Here is a tiny trained network, its code and every weight. The questions are about switching its units off for an input and a target symbol, where a switched-off unit gives its printed mean instead of its output.

import numpy as np


def w(rows, s, z=0):
    codes = np.array(rows[::2]) - 128.0
    scale = np.full(codes.shape[1], s)
    scale[-1] = z or s
    return codes * scale


def f(y):
    return np.maximum(y, 0)


def softmax(a):
    e = np.exp(a - a.max(-1, keepdims=True))
    return e / e.sum(-1, keepdims=True)


def log_softmax(a):
    a = a - a.max(-1, keepdims=True)
    return a - np.log(np.exp(a).sum(-1, keepdims=True))


def net(x, mask):
    ids = ['ΔΘαγεζημω'.index(c) for c in x.split()]
    T = len(ids)
    res = E[ids] + P[:T]
    q, k, v = (res @ M[0].T for M in (Q, K, V))
    z = softmax(np.where(np.tri(T) > 0, q @ k.T / 2**0.5, -1e9)) @ v
    res = res + np.where(mask[0], z, O[0][:, -1]) @ O[0][:, :-1]
    y = f(res @ A[0][:, :-1].T + A[0][:, -1])
    res = res + np.where(mask[1:13], y, B[0][:, -1]) @ B[0][:, :-1]
    return log_softmax(res[-1] @ U[:, :-1].T + U[:, -1])


Q, K, V, O, A, B = {}, {}, {}, {}, {}, {}
E = w([
[153,172,109,139,122,97,47],'Δ',
[100,118,67,134,44,160,141],'Θ',
[109,116,167,162,180,112,92],'α',
[77,167,153,109,112,184,165],'γ',
[100,58,110,250,152,76,41],'ε',
[110,162,142,128,116,152,108],'ζ',
[146,39,108,66,158,136,174],'η',
[162,208,168,187,132,218,97],'μ',
[134,169,193,85,137,114,195],'ω',
],0.022)
P = w([
[166,34,202,91,92,87,33],'0',
[115,42,192,141,126,195,131],'1',
[132,99,153,156,125,175,160],'2',
[102,128,123,167,156,158,178],'3',
[144,155,81,157,147,157,232],'4',
[115,171,58,163,172,161,230],'5',
[135,203,48,146,166,148,254],'6',
],0.0072)
Q[0] = w([
[186,17,67,150,88,216,80],'H1',
[154,251,163,109,158,111,96],'H1',
],0.021)
K[0] = w([
[130,87,251,110,58,99,129],'H1',
[131,154,102,182,198,109,223],'H1',
],0.02)
V[0] = w([
[143,170,172,54,153,170,168],'H1',
[76,158,92,144,6,120,152],'H1',
],0.018)
O[0] = w([
[232,77,187,192,97,100,160,7],'H1',
[30,63,179,123,112,143,1,193],'H1',
],0.0097,0.0019)
A[0] = w([
[90,9,121,149,95,100,173,104],'N1',
[51,70,115,156,109,146,164,154],'N2',
[127,33,90,112,124,109,148,54],'N3',
[128,156,160,149,132,119,144,229],'N4',
[114,81,67,155,64,72,139,100],'N5',
[136,40,83,122,97,60,100,50],'N6',
[128,110,169,194,117,104,184,117],'N7',
[178,211,128,109,151,189,110,88],'N8',
[82,70,145,113,112,124,171,138],'N9',
[112,141,151,169,153,143,182,185],'N10',
[205,147,139,153,126,101,98,112],'N11',
[104,156,141,119,158,176,103,2],'N12',
],0.015,0.006)
B[0] = w([
[49,68,129,82,77,158,108,209],'N1',
[147,163,88,111,236,106,130,253],'N2',
[136,154,168,187,136,131,63,155],'N3',
[119,107,157,65,124,194,128,212],'N4',
[136,110,222,142,124,127,109,180],'N5',
[177,209,181,75,73,100,251,182],'N6',
[207,106,83,136,160,62,93,252],'N7',
[113,107,153,162,170,56,102,235],'N8',
[176,137,132,166,137,97,161,197],'N9',
[83,167,112,120,56,153,129,224],'N10',
[70,109,104,122,145,185,135,254],'N11',
[169,115,121,198,14,177,151,214],'N12',
],0.016,0.012)
U = w([
[129,153,165,83,122,199,157,253],'Δ',
[213,162,152,88,128,46,54,200],'Θ',
[96,54,133,100,100,107,112,113],'α',
[171,148,145,91,97,145,67,172],'γ',
[150,138,135,70,185,78,147,151],'ε',
[127,100,131,179,96,92,185,13],'ζ',
[100,62,70,90,119,108,162,74],'η',
[111,77,202,199,181,168,130,88],'μ',
[254,152,139,151,136,130,127,58],'ω',
],0.0085,0.0021)

Each question gives the input, a string of symbols that net reads in full, and the target symbol t.
The units are the heads (2 rows each of Q, K, V and O) and the neurons (one row each of A and B). Each row of codes is followed by its name. A weight is (code - 128) times the scale printed after its matrix; where a second scale follows, it is the last column's (O, A, B and U).
mask holds one flag per unit, heads first, then neurons. A switched-off unit (its flag False) gives its mean, the last column of its rows in O or B, instead of its output. The means were averaged over made-up inputs and are rounded, as every weight is.
A unit's drop is (log p(t) with every unit on - log p(t) with that unit switched off) / (log p(t) with every unit on - log p(t) with every unit switched off).
The circuit of an input: a set's keep is (log p(t) with only the set's units on - log p(t) with every unit switched off) / (log p(t) with every unit on - log p(t) with every unit switched off). Starting from the 12 units with the biggest drops (on a tie, the unit counted first), units are removed one at a time, each time the one whose removal leaves the highest keep (on an exact tie, the one counted first), for as long as the keep stays at least 0.8.
circuit, biggest first: the units of the circuit, biggest drop first
most important unit: the unit with the biggest drop
k most important neurons: the k neurons with the biggest drops, biggest first
input μ Δ η Δ Δ η Δ, target η: 2 most important neurons	(N11 N2)
input α Θ ω, target μ: circuit, biggest first	(H1 N9)
input γ Θ ω ζ Δ η, target Θ: 2 most important neurons	(N3 N6)
input ζ α ω ω, target η: 3 most important neurons	(N11 N7 N1)
input Δ ω Δ Θ ε, target ε: circuit, biggest first	(N12 H1)
input Δ α Δ, target ε: circuit, biggest first	(H1 N12)
input Θ Δ α, target Δ: 3 most important neurons	(N7 N8 N9)
input Δ Θ γ Δ, target Δ: circuit, biggest first	(N6 H1 N11 N8)
input Θ Δ μ Θ ζ, target μ: most important unit	N7
input Θ γ Δ Θ Δ ω Θ, target Δ: 2 most important neurons	(N12 N7)
input Θ ω Θ α Θ, target Δ: circuit, biggest first	(N6 N7 H1)
input Θ Δ Θ Δ ε ζ, target ζ: 3 most important neurons	(N12 N8 N4)
input Δ ω Θ η γ μ γ, target ω: 3 most important neurons	(N7 N1 N11)
input α μ γ Δ Δ, target Δ: most important unit	H1
input α Δ Θ μ μ ζ Δ, target μ: circuit, biggest first	(N11 H1 N6)
input Δ Δ Δ ω η, target ε: circuit, biggest first	(N12 N11)
input η η Θ, target ω: 3 most important neurons	(N7 N1 N5)
input γ α Θ Δ Δ Θ ζ, target μ: circuit, biggest first	(H1 N10)
input α Θ η Δ Δ Δ Θ, target ζ: 4 most important neurons	(N8 N2 N7 N10)
input ε γ Θ ε, target η: circuit, biggest first	(H1)
input Δ Δ ε η ε α, target ζ: circuit, biggest first	(H1 N12 N8 N4)
input ζ Δ Θ η Δ Δ Θ, target μ: circuit, biggest first	(N5 N6)
input η Δ Θ Θ ω Θ Θ, target ω: 3 most important neurons	(N1 N7 N5)
input Θ Θ Θ ε, target Δ: 2 most important neurons	(N6 N1)
input ω α μ Θ, target α: 4 most important neurons	(N1 N11 N7 N5)
input γ ω Θ η γ ω, target α: circuit, biggest first	(H1 N1)
